Here is a tiny trained network, its code and every weight. The questions are about switching its units off for an input and a target symbol, where a switched-off unit gives its printed mean instead of its output.

import numpy as np


def w(rows, s, z=0):
    codes = np.array(rows[::2]) - 128.0
    scale = np.full(codes.shape[1], s)
    scale[-1] = z or s
    return codes * scale


def norm(h):
    return h / np.sqrt((h * h).mean(-1, keepdims=True) + 1e-5)


def f(y):
    return np.maximum(y, 0)


def softmax(a):
    e = np.exp(a - a.max(-1, keepdims=True))
    return e / e.sum(-1, keepdims=True)


def log_softmax(a):
    a = a - a.max(-1, keepdims=True)
    return a - np.log(np.exp(a).sum(-1, keepdims=True))


def net(x, mask):
    ids = ['ΛΞΣΩαβεζημπφ'.index(c) for c in x.split()]
    T = len(ids)
    res = E[ids] + P[:T]
    u = 0
    for l in range(2):
        r = norm(res)
        for j in range(3):
            rows = slice(2 * j, 2 * j + 2)
            q, k, v = (r @ M[l][rows].T for M in (Q, K, V))
            z = softmax(np.where(np.tri(T) > 0, q @ k.T / 2**0.5, -1e9)) @ v
            o = O[l][rows]
            res = res + np.where(mask[u + j], z, o[:, -1]) @ o[:, :-1]
        u += 3
        y = f(norm(res) @ A[l][:, :-1].T + A[l][:, -1])
        res = res + np.where(mask[u : u + 8], y, B[l][:, -1]) @ B[l][:, :-1]
        u += 8
    return log_softmax(norm(res)[-1] @ U[:, :-1].T + U[:, -1])


Q, K, V, O, A, B = {}, {}, {}, {}, {}, {}
E = w([
[106,124,105,166,85,85],'Λ',
[87,141,129,138,121,186],'Ξ',
[7,86,83,119,203,127],'Σ',
[19,156,144,125,86,185],'Ω',
[50,42,36,173,200,62],'α',
[153,149,152,216,13,90],'β',
[146,145,60,116,144,80],'ε',
[82,153,163,105,94,87],'ζ',
[140,13,190,51,129,192],'η',
[161,153,122,89,129,66],'μ',
[145,159,133,62,164,75],'π',
[117,160,121,131,60,157],'φ',
],0.016)
P = w([
[20,124,158,130,141,225],'0',
[151,149,1,151,148,109],'1',
[137,161,34,134,150,121],'2',
[142,146,39,133,141,126],'3',
[141,150,43,128,142,131],'4',
[131,151,42,123,131,136],'5',
[131,152,46,119,133,145],'6',
[112,156,34,122,136,160],'7',
],0.0077)
Q[0] = w([
[88,62,135,76,118,109],'0.h0',
[164,133,135,163,124,125],'0.h0',
[113,121,181,159,148,84],'0.h1',
[80,130,127,175,201,105],'0.h1',
[167,111,146,97,159,116],'0.h2',
[116,186,127,248,90,118],'0.h2',
],0.012)
K[0] = w([
[216,1,132,128,133,105],'0.h0',
[114,199,91,135,139,43],'0.h0',
[110,179,71,149,91,56],'0.h1',
[149,195,99,118,131,126],'0.h1',
[138,33,105,128,61,75],'0.h2',
[65,163,96,200,80,60],'0.h2',
],0.0097)
V[0] = w([
[151,106,110,84,130,107],'0.h0',
[135,118,206,12,114,182],'0.h0',
[142,105,98,58,117,134],'0.h1',
[133,140,131,79,75,130],'0.h1',
[122,74,177,104,105,127],'0.h2',
[98,152,72,121,105,91],'0.h2',
],0.011)
O[0] = w([
[2,86,134,132,108,171,62],'0.h0',
[39,27,62,238,108,120,51],'0.h0',
[236,62,168,128,34,246,136],'0.h1',
[223,194,52,207,107,204,137],'0.h1',
[136,43,206,252,138,108,19],'0.h2',
[97,115,146,116,87,28,255],'0.h2',
],0.0052,0.0055)
A[0] = w([
[96,176,130,82,227,66,142],'0.n0',
[170,138,168,130,61,147,163],'0.n1',
[27,165,79,145,135,139,120],'0.n2',
[37,139,134,80,175,85,210],'0.n3',
[165,147,137,97,69,64,36],'0.n4',
[208,63,108,90,176,152,213],'0.n5',
[134,159,142,160,68,2,4],'0.n6',
[203,71,48,214,110,26,243],'0.n7',
],0.0084,0.0024)
B[0] = w([
[119,124,138,161,37,172,250],'0.n0',
[189,152,46,53,254,134,166],'0.n1',
[232,75,161,92,135,47,254],'0.n2',
[230,184,122,109,118,144,241],'0.n3',
[156,37,132,122,138,195,207],'0.n4',
[1,139,184,224,98,253,163],'0.n5',
[97,146,135,151,169,152,195],'0.n6',
[138,164,185,39,113,147,217],'0.n7',
],0.0071,0.0058)
Q[1] = w([
[89,107,164,209,156,43],'1.h0',
[91,92,148,78,141,80],'1.h0',
[194,204,57,4,66,149],'1.h1',
[68,192,179,195,188,87],'1.h1',
[44,127,246,209,165,176],'1.h2',
[78,124,196,154,135,184],'1.h2',
],0.013)
K[1] = w([
[140,182,82,39,104,56],'1.h0',
[185,119,145,116,115,92],'1.h0',
[112,74,193,203,110,114],'1.h1',
[221,252,161,96,102,67],'1.h1',
[182,204,63,53,126,108],'1.h2',
[192,224,57,106,112,179],'1.h2',
],0.012)
V[1] = w([
[43,199,202,110,179,126],'1.h0',
[109,54,191,98,166,177],'1.h0',
[210,95,123,154,247,130],'1.h1',
[105,82,150,183,70,30],'1.h1',
[162,48,178,174,116,86],'1.h2',
[133,198,116,233,123,148],'1.h2',
],0.011)
O[1] = w([
[127,104,181,141,193,48,1],'1.h0',
[114,223,128,163,116,151,219],'1.h0',
[132,170,108,163,217,192,240],'1.h1',
[152,4,165,102,139,147,57],'1.h1',
[103,51,116,181,136,93,207],'1.h2',
[231,147,38,83,169,143,92],'1.h2',
],0.012,0.0066)
A[1] = w([
[98,220,194,70,61,108,207],'1.n0',
[96,90,223,79,88,139,175],'1.n1',
[106,57,197,133,106,26,55],'1.n2',
[202,148,182,80,175,173,253],'1.n3',
[64,49,40,131,191,107,111],'1.n4',
[217,152,134,127,215,63,94],'1.n5',
[203,6,151,71,39,94,180],'1.n6',
[160,55,108,29,234,79,114],'1.n7',
],0.011,0.0026)
B[1] = w([
[129,51,172,100,153,74,255],'1.n0',
[134,85,63,87,210,182,202],'1.n1',
[154,185,40,80,200,97,183],'1.n2',
[102,76,120,196,92,135,199],'1.n3',
[178,93,184,70,242,155,138],'1.n4',
[74,133,195,48,81,255,157],'1.n5',
[118,220,108,229,114,78,230],'1.n6',
[126,123,242,182,118,181,166],'1.n7',
],0.0099,0.0076)
U = w([
[118,154,141,39,90,67,183],'Λ',
[113,221,89,205,210,166,91],'Ξ',
[57,102,62,60,212,132,137],'Σ',
[45,72,58,202,62,69,110],'Ω',
[201,59,143,194,154,125,255],'α',
[198,146,201,218,61,97,115],'β',
[88,140,128,144,82,146,105],'ε',
[162,177,79,183,128,2,107],'ζ',
[76,39,116,166,114,233,86],'η',
[184,145,206,72,173,206,95],'μ',
[12,168,195,162,136,88,103],'π',
[244,88,11,92,109,168,71],'φ',
],0.014,0.0062)

Each question gives the input, a string of symbols that net reads in full, and the target symbol t.
The units are the heads (2 rows each of Q, K, V and O) and the neurons (one row each of A and B). Each row of codes is followed by its name. A weight is (code - 128) times the scale printed after its matrix; where a second scale follows, it is the last column's (O, A, B and U).
mask holds one flag per unit, layer by layer, with each layer's heads first. A switched-off unit (its flag False) gives its mean, the last column of its rows in O or B, instead of its output. The means were averaged over made-up inputs and are rounded, as every weight is.
A unit's drop is (log p(t) with every unit on - log p(t) with that unit switched off) / (log p(t) with every unit on - log p(t) with every unit switched off).
The circuit of an input: a set's keep is (log p(t) with only the set's units on - log p(t) with every unit switched off) / (log p(t) with every unit on - log p(t) with every unit switched off). Starting from the 12 units with the biggest drops (on a tie, the unit counted first), units are removed one at a time, each time the one whose removal leaves the highest keep (on an exact tie, the one counted first), for as long as the keep stays at least 0.8.
units of the circuit, in order: the units of the circuit, biggest drop first
k most important neurons: the k neurons with the biggest drops, biggest first
k most important neurons of layer l: the k neurons of layer l with the biggest drops, biggest first
drop when u is switched off: that unit's drop, to one decimal
input Σ ζ ζ φ Λ Ξ μ, target π: units of the circuit, in order : [1.h2; 0.n2]
input φ ζ μ ε, target φ: units of the circuit, in order : [0.h0; 0.h1; 1.h0]
input ε β ε Ω α ζ μ, target Λ: units of the circuit, in order : [1.h1; 0.h0]
input Ω φ ζ β μ Ξ Λ, target ζ: 2 most important neurons of layer 0 : [0.n2; 0.n4]
input Ω Ξ Ξ ε ε Ξ ε Ξ, target ζ: 2 most important neurons : [0.n2; 1.n6]
input Λ ζ α Σ α α, target β: 4 most important neurons : [0.n0; 0.n3; 1.n7; 1.n6]
input ε μ η Ξ φ, target φ: units of the circuit, in order : [0.h0; 1.h1]
input β φ Ξ Ξ Ξ ε Ξ, target μ: 2 most important neurons of layer 1 : [1.n5; 1.n7]
input ζ β η Λ, target Λ: 3 most important neurons of layer 0 : [0.n4; 0.n7; 0.n5]
input Ξ ζ ε μ β ζ β, target Ξ: 2 most important neurons : [0.n2; 0.n0]
input φ Ξ Σ φ φ φ ζ, target φ: most important neuron of layer 0 : [0.n3]
input Λ Ξ Ξ ε Ξ μ Ξ, target β: 4 most important neurons : [0.n0; 1.n6; 1.n7; 0.n1]
input Ω Ξ Ξ α α, target ζ: 3 most important neurons : [0.n2; 1.n6; 1.n2]
input μ Λ φ β Ξ π φ, target Ω: 2 most important neurons : [1.n6; 0.n7]
input α ε Ω ε Ξ, target Σ: 3 most important neurons of layer 0 : [0.n0; 0.n4; 0.n3]
input φ η φ Ξ ε ζ α, target α: 2 most important neurons : [1.n4; 0.n7]
input π Σ Σ η Ξ μ, target μ: 2 most important neurons : [0.n5; 0.n7]
input μ φ φ Ξ Ξ β Ξ Λ, target Ω: 2 most important neurons : [1.n6; 0.n7]
input ε Σ π Σ, target Λ: most important neuron : [0.n3]
input α φ Ξ ε α, target Σ: 2 most important neurons of layer 1 : [1.n1; 1.n2]
input α φ β Ξ Ξ, target Σ: 2 most important neurons : [1.n1; 0.n0]
input β α φ, target μ: 2 most important neurons : [1.n5; 0.n1]
input μ α Ξ, target Ω: 2 most important neurons : [1.n6; 0.n7]
input μ Ξ φ Ξ φ Ξ ε η, target η: most important neuron of layer 0 : [0.n3]
input Σ ε μ φ φ, target π: 2 most important neurons of layer 0 : [0.n3; 0.n2]
input φ φ α φ Ξ Λ, target φ: drop when 0.h2 is switched off : 0.2
input ε α ζ β φ, target Λ: drop when 0.h0 is switched off : 0.7
input ε ε ε Ξ μ, target Λ: drop when 1.h1 is switched off : 0.3
input π Ω Ξ ε π, target η: drop when 0.h0 is switched off : 1.2
input ε β β Λ ζ Ξ β Ξ, target Λ: most important neuron : [0.n1]
